Below are the code and all the weights of a small trained network. Each question names an input and a target symbol and asks about switching units off, where a switched-off unit gives its printed mean instead of its output.

import numpy as np


def w(rows, s, z=0):
    codes = np.array(rows[::2]) - 128.0
    scale = np.full(codes.shape[1], s)
    scale[-1] = z or s
    return codes * scale


def norm(h):
    return h / np.sqrt((h * h).mean(-1, keepdims=True) + 1e-5)


def f(y):
    return y / 2 * (1 + np.tanh(0.7978845608 * (y + 0.044715 * y**3)))


def softmax(a):
    e = np.exp(a - a.max(-1, keepdims=True))
    return e / e.sum(-1, keepdims=True)


def log_softmax(a):
    a = a - a.max(-1, keepdims=True)
    return a - np.log(np.exp(a).sum(-1, keepdims=True))


def net(x, mask):
    ids = ['ΛΣΦαβετω'.index(c) for c in x.split()]
    T = len(ids)
    res = E[ids] + P[:T]
    r = norm(res)
    for j in range(2):
        rows = slice(2 * j, 2 * j + 2)
        q, k, v = (r @ M[0][rows].T for M in (Q, K, V))
        z = softmax(np.where(np.tri(T) > 0, q @ k.T / 2**0.5, -1e9)) @ v
        o = O[0][rows]
        res = res + np.where(mask[j], z, o[:, -1]) @ o[:, :-1]
    y = f(norm(res) @ A[0][:, :-1].T + A[0][:, -1])
    res = res + np.where(mask[2:6], y, B[0][:, -1]) @ B[0][:, :-1]
    return log_softmax(norm(res)[-1] @ U[:, :-1].T + U[:, -1])


Q, K, V, O, A, B = {}, {}, {}, {}, {}, {}
E = w([
[194,133,36,125,58,204,104],'Λ',
[126,90,120,185,108,178,68],'Σ',
[5,84,199,234,142,134,92],'Φ',
[54,174,83,148,98,190,56],'α',
[159,146,152,100,101,119,131],'β',
[56,91,137,102,125,217,78],'ε',
[30,237,166,115,119,183,95],'τ',
[85,185,82,40,110,136,201],'ω',
],0.0033)
P = w([
[176,91,88,93,40,67,54],'0',
[127,148,184,163,108,117,126],'1',
[164,216,3,203,14,131,123],'2',
[145,159,186,171,149,133,143],'3',
[184,247,15,213,63,146,145],'4',
[172,179,193,175,207,150,164],'5',
],0.0044)
Q[0] = w([
[176,185,86,230,107,185,109],'H1',
[161,198,130,190,89,122,82],'H1',
[122,117,175,74,134,133,197],'H2',
[134,55,151,80,144,2,90],'H2',
],0.0092)
K[0] = w([
[165,156,157,151,254,200,165],'H1',
[176,159,189,131,202,158,145],'H1',
[91,119,87,112,122,118,149],'H2',
[101,101,113,121,4,47,68],'H2',
],0.0088)
V[0] = w([
[32,195,189,73,169,140,218],'H1',
[228,212,56,116,73,103,225],'H1',
[138,60,13,94,112,254,66],'H2',
[153,169,254,58,177,179,127],'H2',
],0.0041)
O[0] = w([
[149,225,222,136,143,93,41,100],'H1',
[139,175,105,217,3,54,157,209],'H1',
[141,244,189,176,93,211,81,100],'H2',
[91,48,97,72,14,164,119,249],'H2',
],0.0047,0.0018)
A[0] = w([
[173,253,37,132,156,84,87,107],'N1',
[144,118,87,86,233,185,99,54],'N2',
[156,117,12,194,121,179,137,21],'N3',
[25,206,158,116,107,80,120,7],'N4',
],0.0055,0.0019)
B[0] = w([
[103,1,224,191,148,128,71,250],'N1',
[253,160,62,194,113,7,160,148],'N2',
[75,178,197,40,249,112,233,253],'N3',
[217,135,105,21,205,140,250,145],'N4',
],0.0046,0.0031)
U = w([
[103,216,145,209,82,196,211,88],'Λ',
[99,189,152,9,240,131,190,177],'Σ',
[234,68,74,170,185,78,138,250],'Φ',
[49,82,238,205,239,138,105,53],'α',
[98,49,47,58,54,81,197,90],'β',
[211,231,75,108,132,185,27,96],'ε',
[64,14,165,95,64,205,35,141],'τ',
[188,151,246,155,27,1,71,135],'ω',
],0.0078,0.0018)

Each question gives the input, a string of symbols that net reads in full, and the target symbol t.
The units are the heads (2 rows each of Q, K, V and O) and the neurons (one row each of A and B). Each row of codes is followed by its name. A weight is (code - 128) times the scale printed after its matrix; where a second scale follows, it is the last column's (O, A, B and U).
mask holds one flag per unit, heads first, then neurons. A switched-off unit (its flag False) gives its mean, the last column of its rows in O or B, instead of its output. The means were averaged over made-up inputs and are rounded, as every weight is.
A unit's drop is (log p(t) with every unit on - log p(t) with that unit switched off) / (log p(t) with every unit on - log p(t) with every unit switched off).
The circuit of an input: a set's keep is (log p(t) with only the set's units on - log p(t) with every unit switched off) / (log p(t) with every unit on - log p(t) with every unit switched off). Starting from all 6 units, units are removed one at a time, each time the one whose removal leaves the highest keep (on an exact tie, the one counted first), for as long as the keep stays at least 0.8.
units of the circuit, in order: the units of the circuit, biggest drop first
top k neurons: the k neurons with the biggest drops, biggest first
heads that matter: for each layer, one digit per head in row order, 1 if its drop is at least 0.15 and else 0, layers parted by /
drop of u: that unit's drop, to one decimal
input Λ τ α β ε, target β: units of the circuit, in order	[H2]
input ω β τ Φ Λ, target Φ: units of the circuit, in order	[H1 N2 H2]
input α τ Φ τ Φ, target τ: heads that matter	11
input τ β α ε Φ, target ε: units of the circuit, in order	[H1 N1 N2 H2]
input Λ ω Λ Σ ω, target Σ: units of the circuit, in order	[N3 H1]
input Φ Σ Φ, target Σ: top 2 neurons	[N3 N1]
input ω ω β, target ω: heads that matter	10
input Φ ω Λ Σ, target Φ: heads that matter	10
input Λ τ ω τ, target Σ: units of the circuit, in order	[H1 N4 H2]
input Σ ε ε, target ε: units of the circuit, in order	[H1 N2 H2]
input Λ Σ ω, target Σ: units of the circuit, in order	[H1 N3]
input Σ α Φ, target α: units of the circuit, in order	[H2 H1]
input α τ τ α β, target α: heads that matter	00
input ω Λ α Σ Σ, target Σ: units of the circuit, in order	[N3]
input Φ Λ β Λ α τ, target Σ: units of the circuit, in order	[H1 H2 N4]
input τ α τ Λ Σ Λ, target Λ: heads that matter	11
input ε Λ Φ α, target ε: heads that matter	10
input Σ Λ ω ε ω, target ε: top 2 neurons	[N2 N3]
input Λ τ β τ β β, target ω: units of the circuit, in order	[H1 N3]
input ω ω ω Φ ε, target Φ: heads that matter	11
input α α τ τ ω, target τ: units of the circuit, in order	[H1 N1 H2]
input Λ Λ τ τ Σ, target τ: top neuron	[N2]
input τ Φ α, target Φ: top 2 neurons	[N2 N1]
input ω Φ Φ, target Φ: drop of H2	0.4
